Here is a tiny trained network, its code and every weight. The questions are about switching its units off for an input and a class, where a switched-off unit gives its printed mean instead of its output.

import numpy as np


def w(rows, s, z=0):
    codes = np.array(rows[::2]) - 128.0
    scale = np.full(codes.shape[1], s)
    scale[-1] = z or s
    return codes * scale


def norm(h):
    return h / np.sqrt((h * h).mean(-1, keepdims=True) + 1e-5)


def f(y):
    return np.maximum(y, 0)


def log_softmax(a):
    a = a - a.max(-1, keepdims=True)
    return a - np.log(np.exp(a).sum(-1, keepdims=True))


def net(x, mask):
    res = np.array(x, float).reshape(1, 6) / 4 @ E
    u = 0
    for l in range(3):
        y = f(norm(res) @ A[l][:, :-1].T + A[l][:, -1])
        res = res + np.where(mask[u : u + 3], y, B[l][:, -1]) @ B[l][:, :-1]
        u += 3
    return log_softmax(norm(res)[-1] @ U[:, :-1].T + U[:, -1])


A, B = {}, {}
E = w([
[151,164,170,121,72,54,83,147,122,217,158],'x0',
[66,89,192,191,254,88,114,93,62,104,222],'x1',
[121,177,220,121,225,139,109,113,83,100,151],'x2',
[212,142,136,92,147,169,66,174,128,115,109],'x3',
[70,161,125,108,122,78,111,228,128,71,29],'x4',
[180,184,131,194,178,110,154,121,111,68,168],'x5',
],0.0091)
A[0] = w([
[47,70,98,125,140,168,148,142,116,123,110,26],'0.n1',
[2,152,141,172,139,58,166,159,88,74,140,2],'0.n2',
[77,52,145,133,207,134,163,92,130,118,83,88],'0.n3',
],0.0094,0.0055)
B[0] = w([
[107,100,19,77,86,94,32,141,127,66,180,178],'0.n1',
[148,56,112,249,148,36,159,31,66,141,1,253],'0.n2',
[73,97,103,108,117,135,90,151,55,69,194,232],'0.n3',
],0.01,0.0048)
A[1] = w([
[149,126,142,197,187,217,154,87,79,51,152,116],'1.n1',
[191,136,243,168,223,1,68,113,77,109,117,66],'1.n2',
[28,138,150,170,251,159,170,252,148,105,80,1],'1.n3',
],0.0061,0.0069)
B[1] = w([
[140,204,159,98,129,215,211,78,160,85,88,238],'1.n1',
[142,203,37,92,186,87,68,152,128,255,119,254],'1.n2',
[94,15,46,195,129,123,112,89,78,148,119,137],'1.n3',
],0.0083,0.0054)
A[2] = w([
[184,90,68,163,18,142,133,122,76,204,66,252],'2.n1',
[141,142,65,170,131,94,86,77,224,204,230,68],'2.n2',
[119,104,237,219,203,1,165,105,121,64,105,5],'2.n3',
],0.0063,0.0018)
B[2] = w([
[87,118,216,143,100,105,162,145,192,100,106,254],'2.n1',
[172,70,119,146,132,123,137,163,91,177,200,193],'2.n2',
[83,206,100,145,129,103,133,107,120,252,71,197],'2.n3',
],0.013,0.0071)
U = w([
[158,55,193,173,27,90,198,97,207,206,198,100],'0',
[108,195,177,58,37,112,103,223,226,87,4,157],'1',
[57,152,64,228,193,19,129,49,56,186,41,172],'2',
[207,210,144,106,208,74,31,193,63,212,203,98],'3',
[216,206,78,150,161,200,190,90,152,29,83,124],'4',
[27,32,45,106,114,101,67,108,91,25,157,138],'5',
[94,175,233,107,207,201,150,39,78,144,219,3],'6',
],0.018,0.0062)

Each question gives the input, the list of numbers given to net, and the class t.
The units are the neurons (one row each of A and B). Each row of codes is followed by its name. A weight is (code - 128) times the scale printed after its matrix; where a second scale follows, it is the last column's (A, B and U).
mask holds one flag per neuron, layer by layer. A switched-off neuron (its flag False) gives its mean, the last column of its row in B, instead of its output. The means were averaged over made-up inputs and are rounded, as every weight is.
A unit's drop is (log p(t) with every unit on - log p(t) with that unit switched off) / (log p(t) with every unit on - log p(t) with every unit switched off).
The circuit of an input: a set's keep is (log p(t) with only the set's units on - log p(t) with every unit switched off) / (log p(t) with every unit on - log p(t) with every unit switched off). Starting from all 9 units, units are removed one at a time, each time the one whose removal leaves the highest keep (on an exact tie, the one counted first), for as long as the keep stays at least 0.8.
units of the circuit, in order: the units of the circuit, biggest drop first
k most important neurons: the k neurons with the biggest drops, biggest first
drop when u is switched off: that unit's drop, to one decimal
input [-4,1,-4,-3,-5,8], class 4: units of the circuit, in order	1.n1
input [-8,-3,7,-5,-6,-4], class 5: 2 most important neurons	0.n3, 0.n1
input [-2,-1,1,2,-3,-8], class 5: 2 most important neurons	0.n1, 0.n2
input [-5,-6,-5,-2,-3,5], class 0: 3 most important neurons	2.n1, 1.n1, 0.n3
input [-8,-3,1,-6,3,2], class 5: 2 most important neurons	0.n1, 0.n3
input [-3,5,5,-6,-6,-6], class 5: 2 most important neurons	0.n3, 0.n1
input [-5,3,-1,4,7,-2], class 5: 2 most important neurons	0.n1, 0.n3
input [0,6,6,3,-5,6], class 3: 2 most important neurons	1.n2, 2.n1
input [0,-5,3,-3,7,3], class 2: 2 most important neurons	0.n2, 2.n3
input [0,4,-6,8,2,7], class 3: 2 most important neurons	1.n2, 0.n3
input [6,-6,3,2,-3,0], class 0: 2 most important neurons	1.n1, 2.n2
input [-3,-2,0,-1,-3,-5], class 5: drop when 0.n1 is switched off	0.3
